Each row has a class, written as a number after it.
[ -8 -33   7   6 -14   5 -34 -14 -12 -10  21  15  -7  -9  33  -8  10  16
  33  -7  12 -48 -15  11  17   1  16  -1 -38 -42   9   8] -> 4
[  0 -23 -19  34  13  10 -11  -1  -9  -2  23  -6 -33  41   7 -16  -5   6
  -8  -8  35 -55  56  18  61  31  17 -19   4 -47 -20 -25] -> 0
[ 22  -4   9  -7  25  -5  -8   9 -11 -20   1  24   6  11 -14  -9   1  32
  39   7  -9 -20   3   0  -2  13  18  -6   2 -37 -42  -4] -> 4
[  8  52  14   5  19 -68   5 -19  46  26   1  11  -1   0  47 -18  -7 -23
 -21 -24  24   1 -21   1   5  11  12  15  11  22  -4 -25] -> 6
[ 33  11   4   6  26 -18 -18  12 -11 -12  30  32   3  -1   6 -17   3  44
  32   7 -17  -3   9 -13   6  20  23   3  15 -31 -37 -18] -> 1
[ -7 -13  -5   7 -15 -37  16  -4  19  12  40   1 -17  33  31 -11   7   1
 -35 -36   5  -2 114 -13 -10  -9 -15  43  37  -9   4 -45] -> 4
[ 26  -2  15 -16 -18  30   5 -35 -32   7 -24  -6  11 -22 -38  41   2  37
   1 -15 -23 -32 -29   9  11 -48  22 -23  -6  -8 -33 -74] -> 9
[ 10 -10   0   3  18  26  35   2  -7  13   4  -5 -26  12   0 -18   2  19
 -11   8  18 -49  24  -5  56  11  17  10  10 -26  -1  12] -> 7
[ 23  13   2  -6  28 -15 -18   7  -1 -21  29  26  13  15  -9 -17  -4  37
  22  12 -17  -6  10  -2  -5  15  24  -6   8 -39 -43 -12] -> 6
[ 13  -5   2 -17  -8 -16 -25  -6  -2 -14  -1   8  16  10 -14  33 -23   9
  -4 -12 -25  19 -44  10   3  -7  41  -2 -17  -1 -79 -12] -> 8
[ -4 -25  12   2 -19  17 -19 -12 -16 -11  11  14  -4 -18  31  -4   4  10
  23  11  18 -54 -21   0  33 -12   5  -5 -19 -37   9   3] -> 9
[ -4 -42   5   5 -10  -7 -26 -11 -13  -8  10   9  -7 -13  37 -12   9   9
  21  -5   3 -50 -18   2  29   5  11   5 -29 -41   9  16] -> 8
[ -6  20 -17 -14  -8  29  -2   4 -18  14 -35  -6  19 -17 -51  27   3  27
   9  16 -28  49 -76  14 -35 -55   3 -29 -24  34 -22 -32] -> 0
[ -7 -14 -16 -23  18   0   3  40  -6  10 -13  37  -7  -4 -16   6  -4  28
 -41  26  -5  -2   4  20  13  -2  27 -25  -7 -21 -48  27] -> 0
[ -3 -24   6   4   4   1 -15  -8 -11  -6   2   3   0 -23  31 -11  10  13
  32  -1  18 -53 -23  -1  22  -3  -7  -1 -24 -34  15  -2] -> 0
[ 28   2  -7 -17  24 -42 -12   5  -6 -18  30  40  13  16   4 -11  -2  39
  27   8 -26  -1  29  -8 -18  16  20   4   8 -38 -61   1] -> 4
[ -9  -2 -28  38  -9  10 -20   1 -15   8  -5  28 -29 -10  21 -11  12 -28
  17  10  30 -59  49  38  81  -1   6 -19 -12  -8  18 -26] -> 0
[ 20  16  17  -4  35 -16 -10  21 -10 -25  26  33  19   7 -14 -21   5  29
  22  13 -11 -13  19  -4  12  17  22  -4  12 -37 -52 -14] -> 6
[  5  13  11  -8  15 -13 -33   1 -15  -5  13   3  24 -19   3  31  11   8
 -28 -26  -6  -7  13  -5   8 -10   6  -2  12 -10 -64 -34] -> 0
[ 32   3   3 -14  38 -28 -11  12  -7 -29   9  38  13   8  -3  -7  -6  44
  24   5 -19 -12  25 -10   6  16  29   3  14 -35 -63 -12] -> 8
[  7 -21   4  13  -2  43 -15 -12   4  17  30  -3 -27  26 -16  24   1   7
 -28 -12  10  -8 -11  22  17  -9  54   3   7 -16 -47   0] -> 3
[ 13 -16  41   2  -3  50   8 -22  -1  23 -22  17  -3 -13 -26  35  -9  18
   6  31 -14 -19 -19  21 -12 -54  25   6   3 -24 -34 -21] -> 2
[-25   4  25  12 -17 -31  -6  -3  -6  -5  -7  35  11 -21  -6  17  -7  -9
 -44   8 -22  -5  39  27   7 -23 -21  -2  13 -15 -32 -19] -> 4
[ -5 -34  20   9  -8   7 -18 -15 -16   3   9  17   0 -28  32  -4   6   2
  25   5  12 -50  -2   9  28  12   8   1 -37 -34  -1  23] -> 4
[ 12  18   9   5   6   7  -5   4 -14  24   5  21  20 -28   7  24   2 -14
 -27 -16 -33  30 -22  10  49  14  29   7  -8  15 -63   3] -> 8
[-14 -22  39   8 -47  25   8 -14   1  48 -31 -16   6 -32 -20  41  -7  18
 -18 -24  -8  22 -50  11  17  13   8 -27 -39  12 -24  -7] -> 4
[-15  31 -18  -5  34  -9 -18 -24  26   9 -24 -48 -25  21  -1   8  -7  61
 -62 -55   7  -8  37   1 -18   3  -3 -34  21   6  15   8] -> 7
[ 37  19   6  -7  28 -33   0   2  -9 -20  32  21   9   5 -15 -16  11  46
  40  -5 -19 -13   1  -3  16  24  19 -10  14 -28 -40   9] -> 2
[ 26  11 -17  -4 -21 -57  21 -37  12  15  35 -40   6   6  31  -2 -22  23
  -3 -46 -21  22 -15 -34  14  26 -27  13   2  12  16 -56] -> 5
[ -8 -35   9  11   1  11 -20  -9 -14 -10   8  -8   1 -23  23  -9   4  29
  26  -6  13 -50 -17  -2  23   8 -14 -10 -25 -43  15   4] -> 0
[  0 -32  17   6  -7   6 -21 -15 -17 -12  17   0  -6  -8   8  -3   6  27
  25   2   8 -57 -13   9  28   2   6 -21 -26 -46   7  15] -> 2
[ -3 -32  12  -5 -39  -6 -23   4 -16  40  14  15  -4 -28  24  22  12 -12
 -15  23  -4  -7  13  -8  17 -26  19   9 -17   4 -49   8] -> 1
[ 36  15   3  -8  31 -40   3  13 -16 -30   7  34  13 -10 -15 -12   6  38
  20   0 -14 -15  10 -10  24  38  22  -4  17 -26 -39 -18] -> 8
[ 30  18   3  -8  25 -31   5  17  -4 -14  23  35   2   8  -2 -20  10  38
  29   5 -14  -1  20 -12   1   8  26  13  20 -16 -35 -21] -> 1
[  7 -22  26  -7   1  52 -17  -5 -16   8  -4 -24   9  -6 -12  42 -16  12
 -28  -8 -13 -12  22 -16   7 -34  10  12   8 -11 -66 -13] -> 7
[-11 -18  28  21  18  13  -8  -5 -23 -24  20  10   0 -11  20 -19  -6  24
 -13 -19  15 -76   8  15  79  12  -8  -7 -12 -59  -1 -31] -> 4
[-14 -20  42   3   3  41 -28   5  21   6  -1 -17 -27  37 -10  13   4  18
 -38  -6  54 -50   5   2  13  -5  42  -9  16 -51 -29 -38] -> 6
[ 27  12   0  -2  31 -37  -1   2  -8 -24  34  32  13   9  -8 -14   6  41
  26   2 -12  -5  27 -12 -14  14   9  -5  13 -23 -40 -12] -> 3
[ 31   8   3   2  27 -37  -9   4 -10 -19  36  34  12   0  -8 -10   1  48
  19  -3 -17  -5  13  -9   0  25  12 -15  10 -28 -48 -10] -> 3
[  0 -39  16   3  -6  20 -21  -9 -11  -1   6   4  -8 -19  33  -7   3  23
  32   2   1 -55 -16   0  33  -8   9   5 -29 -35   8   7] -> 1
[-14 -30  18   9 -14  12 -35 -12  -5 -11  15   3   5 -13  19  -6  -3  14
  23   4   1 -45  -2  10  26  -1   1 -12 -34 -38   3   6] -> 6
[ 10 -13  29   6  -8 -33  -3 -20 -15  38  53  17   4  -4  16   5  32   9
 -16 -26 -28  21  10   8 -36  -8  34  15  -7 -25 -53  23] -> 2
[ 33  19  -1   1  14 -44  -8   4 -13 -16  45  34   8   8  -8 -18   9  42
  35   1 -14  -1   8  -1  10  18  24 -13   5 -26 -41 -10] -> 2
[ -9 -29  18  -2 -12 -10 -19 -11 -11  -7  22   8  -6 -21  41  -9   5  10
  28   3   8 -40 -21  -2  36  -1   3   7 -30 -31   3  21] -> 5
[  0 -30  14   0 -13  14 -27 -11 -25 -21  15  19   1 -15  30  -4  10  12
  29  12  13 -61 -18   0  22 -11   9  -7 -22 -52   1   5] -> 9
[ -3 -26  37  -1 -32  20  11   9 -27   3 -15   6  17 -18 -27  28 -21  36
 -52  -8 -25   0  -5  -6  -7 -54 -22 -16  13 -24 -29 -90] -> 9
[-16   1  -7  -4  11 -23 -24 -17  34  -9  18  -6 -27  27  33 -13 -19  28
 -18 -11  38 -28   2   7  36 -24  33  17   9   0 -31   6] -> 8
[  3 -32  11   3  -8  15 -27 -11 -12  -7  11   3  -7 -11  27  -3   0  24
  30   2   4 -54  -8  -2  34  -9  10   1 -24 -32   1 -10] -> 1
[ -1 -25  17   7   0   5 -27  -8 -12  -4   7   6 -10 -19  28  -9   9  25
  22  -3   6 -56 -20   3  38   7  12  -8 -23 -37   5  10] -> 1
[ 14 -17   0  15  16  24   1  10   6  13 -18 -34   0  43  -8  -1 -31  17
 -22 -21  -9 -23  32 -10  42  61 -17 -45   1 -42 -11 -39] -> 6
[  2 -16  52   9   0  -9  -8  18   7  41 -10  15  -6   8  12  17  -2   9
 -15   6  -2  15  30 -19   3  18  10 -10  17 -32 -83   3] -> 5
[ -3  13 -26  -9  36  27  15 -11  15   0   4   8 -21  46  29  -3  -9 -16
 -32  41  39 -68  68  -1  58   6   6  17  21 -39   1 -18] -> 4
[ 31  13   9  -2  24 -18 -13  10  -5 -17  26  15  25   0 -11 -18  -4  37
  42  16 -17  -1  21 -24   3  31   2  -8  11 -27 -44 -12] -> 6
[ 18  16   1 -13  32 -32 -15  15  -8 -23  27  37  -1   9   9 -17  10  35
  24  17 -12 -14  12  -9  16  25  18  -4  17 -46 -38  15] -> 5
[  0  37  -3  -7  31 -24  29  -3  16  12  21   9 -14  16  39 -18  -5 -23
 -31   9  26 -15  -3  -2  62   4  13  28  16   5 -16  -2] -> 5
[ 10   1  -4  33  17   8 -38 -17 -24  12  38  10   6   4  15   6   4  11
  15  19   5 -11  72  -8   9  -2   6  -3  10 -31 -73 -26] -> 0
[  3 -36  12  17  -9   4 -33 -12 -15   0  24   8 -11 -16  46 -14   4  13
  38   6  15 -56   6  -4  37   0  11   5 -29 -33   1   1] -> 1
[ -8 -32  22   8  -8  21 -30  -9 -12 -16  17   0   7 -17  20 -13   1  12
  33   7   9 -57 -16   3  34   3   1  -7 -35 -42   9   3] -> 6
[ -4 -35  13   9  -5  19 -17  -7 -13  -7  19  17  -4 -11  21  -3   4  19
  22   8  18 -55 -13   5  38  -6   9 -12 -35 -36   0  -2] -> 3
[-23  25  20  18  12 -34  31  -7  11 -19  10  -9   3 -25 -10 -11 -10  31
 -57 -47  12 -10   4  18  45   3 -26   6  28   5  14 -42] -> 0
[ -7 -35  13  -1   0  11 -27 -10 -15 -11  14   1 -14  -6  31  -8   2  19
  18   7  11 -53 -24   2  25  -7   7  -4 -24 -49   7   9] -> 5
[  4 -22   7   8  -9  -8 -33   1 -18   7  24  15   4 -21 -22  33 -17  38
 -59  14  -6   6  40  -4 -20 -10   4 -30   9 -15 -57 -26] -> 3
[ 26  21  -2 -18  18 -23  -1  12 -12 -28  26  47  14   7   1  -9   1  45
  12   8 -18  -9  10  -9  10   5  19  -7  19 -41 -44 -21] -> 9
[ -7 -13   9   8 -23  19 -16 -17 -34  -1  16   2  19  -4 -33   6 -11   6
  15  49 -13 -17 -17  16  25 -43  12 -21 -34 -11 -63 -24] -> 6
[ -3 -26  10  12 -14  10 -30 -14 -16 -15  22  16  -4 -12  41 -12   7  14
  38   4  14 -49  -3  -2  19  -4   3  -4 -19 -43   9  11] -> 9
[ -3 -35  11   7  -4   7 -23 -15 -10 -10  17  11  -3 -17  26  -3   3  17
  25   9  18 -58 -16  -1  23  -5  -1  -9 -30 -33   9   9] -> 3
[-23   0   3 -18  47  20  -3  13   8 -15   5 -11  -1  48   3 -17 -21   4
 -39  25  37 -45  40   4  31 -47  15   2   0 -10 -54 -12] -> 6
